Below is a small trained network, with its code and all its weights. Each question gives an input and a class and asks what happens when units are switched off, that is, made to give their printed mean instead of their output.

import numpy as np


def w(rows, s, z=0):
    codes = np.array(rows[::2]) - 128.0
    scale = np.full(codes.shape[1], s)
    scale[-1] = z or s
    return codes * scale


def norm(h):
    return h / np.sqrt((h * h).mean(-1, keepdims=True) + 1e-5)


def f(y):
    return np.maximum(y, 0)


def log_softmax(a):
    a = a - a.max(-1, keepdims=True)
    return a - np.log(np.exp(a).sum(-1, keepdims=True))


def net(x, mask):
    res = np.array(x, float).reshape(1, 5) / 4 @ E
    u = 0
    for l in range(2):
        y = f(norm(res) @ A[l][:, :-1].T + A[l][:, -1])
        res = res + np.where(mask[u : u + 8], y, B[l][:, -1]) @ B[l][:, :-1]
        u += 8
    return log_softmax(norm(res)[-1] @ U[:, :-1].T + U[:, -1])


A, B = {}, {}
E = w([
[171,123,81,146,121,214],'x0',
[133,147,91,160,254,104],'x1',
[55,137,68,54,125,162],'x2',
[50,136,199,114,169,168],'x3',
[184,175,97,62,109,167],'x4',
],0.005)
A[0] = w([
[108,46,191,112,31,93,108],'0.n0',
[225,233,194,104,159,101,159],'0.n1',
[139,97,14,59,110,170,218],'0.n2',
[134,90,124,192,191,183,118],'0.n3',
[96,183,107,8,86,148,251],'0.n4',
[255,180,150,91,134,167,117],'0.n5',
[167,211,99,182,186,198,74],'0.n6',
[44,124,147,132,195,132,85],'0.n7',
],0.0063,0.0031)
B[0] = w([
[147,62,143,54,183,139,202],'0.n0',
[88,131,52,67,59,61,197],'0.n1',
[27,199,146,122,174,217,237],'0.n2',
[244,63,86,93,126,61,175],'0.n3',
[125,215,84,223,196,156,254],'0.n4',
[70,7,150,104,103,58,194],'0.n5',
[191,2,181,84,65,75,173],'0.n6',
[144,82,199,93,98,149,186],'0.n7',
],0.0053,0.0055)
A[1] = w([
[147,93,70,92,155,145,19],'1.n0',
[173,126,169,149,1,129,84],'1.n1',
[181,167,137,143,175,63,208],'1.n2',
[95,144,171,94,117,101,2],'1.n3',
[137,108,117,121,139,86,8],'1.n4',
[99,112,168,117,214,90,134],'1.n5',
[152,77,159,168,138,172,218],'1.n6',
[92,126,231,131,155,89,226],'1.n7',
],0.0089,0.0011)
B[1] = w([
[123,77,254,133,101,101,182],'1.n0',
[91,100,196,30,230,160,189],'1.n1',
[17,152,90,183,119,159,201],'1.n2',
[212,108,149,153,84,75,177],'1.n3',
[124,184,104,202,107,107,182],'1.n4',
[176,51,198,2,33,160,254],'1.n5',
[88,226,28,150,97,123,194],'1.n6',
[187,84,65,95,156,128,252],'1.n7',
],0.0057,0.0046)
U = w([
[195,218,204,204,112,131,3],'0',
[21,221,77,130,150,222,177],'1',
[149,1,174,44,118,119,159],'2',
[147,117,61,225,78,39,125],'3',
],0.0096,0.0059)

Each question gives the input, the list of numbers given to net, and the class t.
The units are the neurons (one row each of A and B). Each row of codes is followed by its name. A weight is (code - 128) times the scale printed after its matrix; where a second scale follows, it is the last column's (A, B and U).
mask holds one flag per neuron, layer by layer. A switched-off neuron (its flag False) gives its mean, the last column of its row in B, instead of its output. The means were averaged over made-up inputs and are rounded, as every weight is.
A unit's drop is (log p(t) with every unit on - log p(t) with that unit switched off) / (log p(t) with every unit on - log p(t) with every unit switched off).
The circuit of an input: a set's keep is (log p(t) with only the set's units on - log p(t) with every unit switched off) / (log p(t) with every unit on - log p(t) with every unit switched off). Starting from the 12 units with the biggest drops (on a tie, the unit counted first), units are removed one at a time, each time the one whose removal leaves the highest keep (on an exact tie, the one counted first), for as long as the keep stays at least 0.8.
circuit, biggest first: the units of the circuit, biggest drop first
k most important neurons: the k neurons with the biggest drops, biggest first
top k neurons in layer l: the k neurons of layer l with the biggest drops, biggest first
drop of u: that unit's drop, to one decimal
input [1,-8,2,3,-3], class 1: 2 most important neurons => [0.n4 0.n5]
input [8,-2,2,-8,-4], class 1: circuit, biggest first => [0.n2]
input [2,8,3,-2,8], class 2: 4 most important neurons => [0.n6 0.n5 1.n0 1.n6]
input [-2,-3,7,-8,-7], class 1: top 2 neurons in layer 0 => [0.n2 0.n5]
input [7,-1,-3,-2,-8], class 3: 3 most important neurons => [1.n6 1.n5 0.n3]
input [-8,-6,3,5,6], class 1: 2 most important neurons => [0.n4 0.n5]
input [3,-1,-6,-1,-5], class 3: top 2 neurons in layer 0 => [0.n2 0.n3]
input [4,8,6,-4,0], class 2: 3 most important neurons => [0.n6 1.n0 0.n4]
input [5,1,0,-3,-4], class 3: 2 most important neurons => [1.n5 1.n6]
input [-3,5,4,-8,8], class 1: drop of 0.n4 => 0.1
input [-7,5,5,8,1], class 2: drop of 1.n5 => 0.2
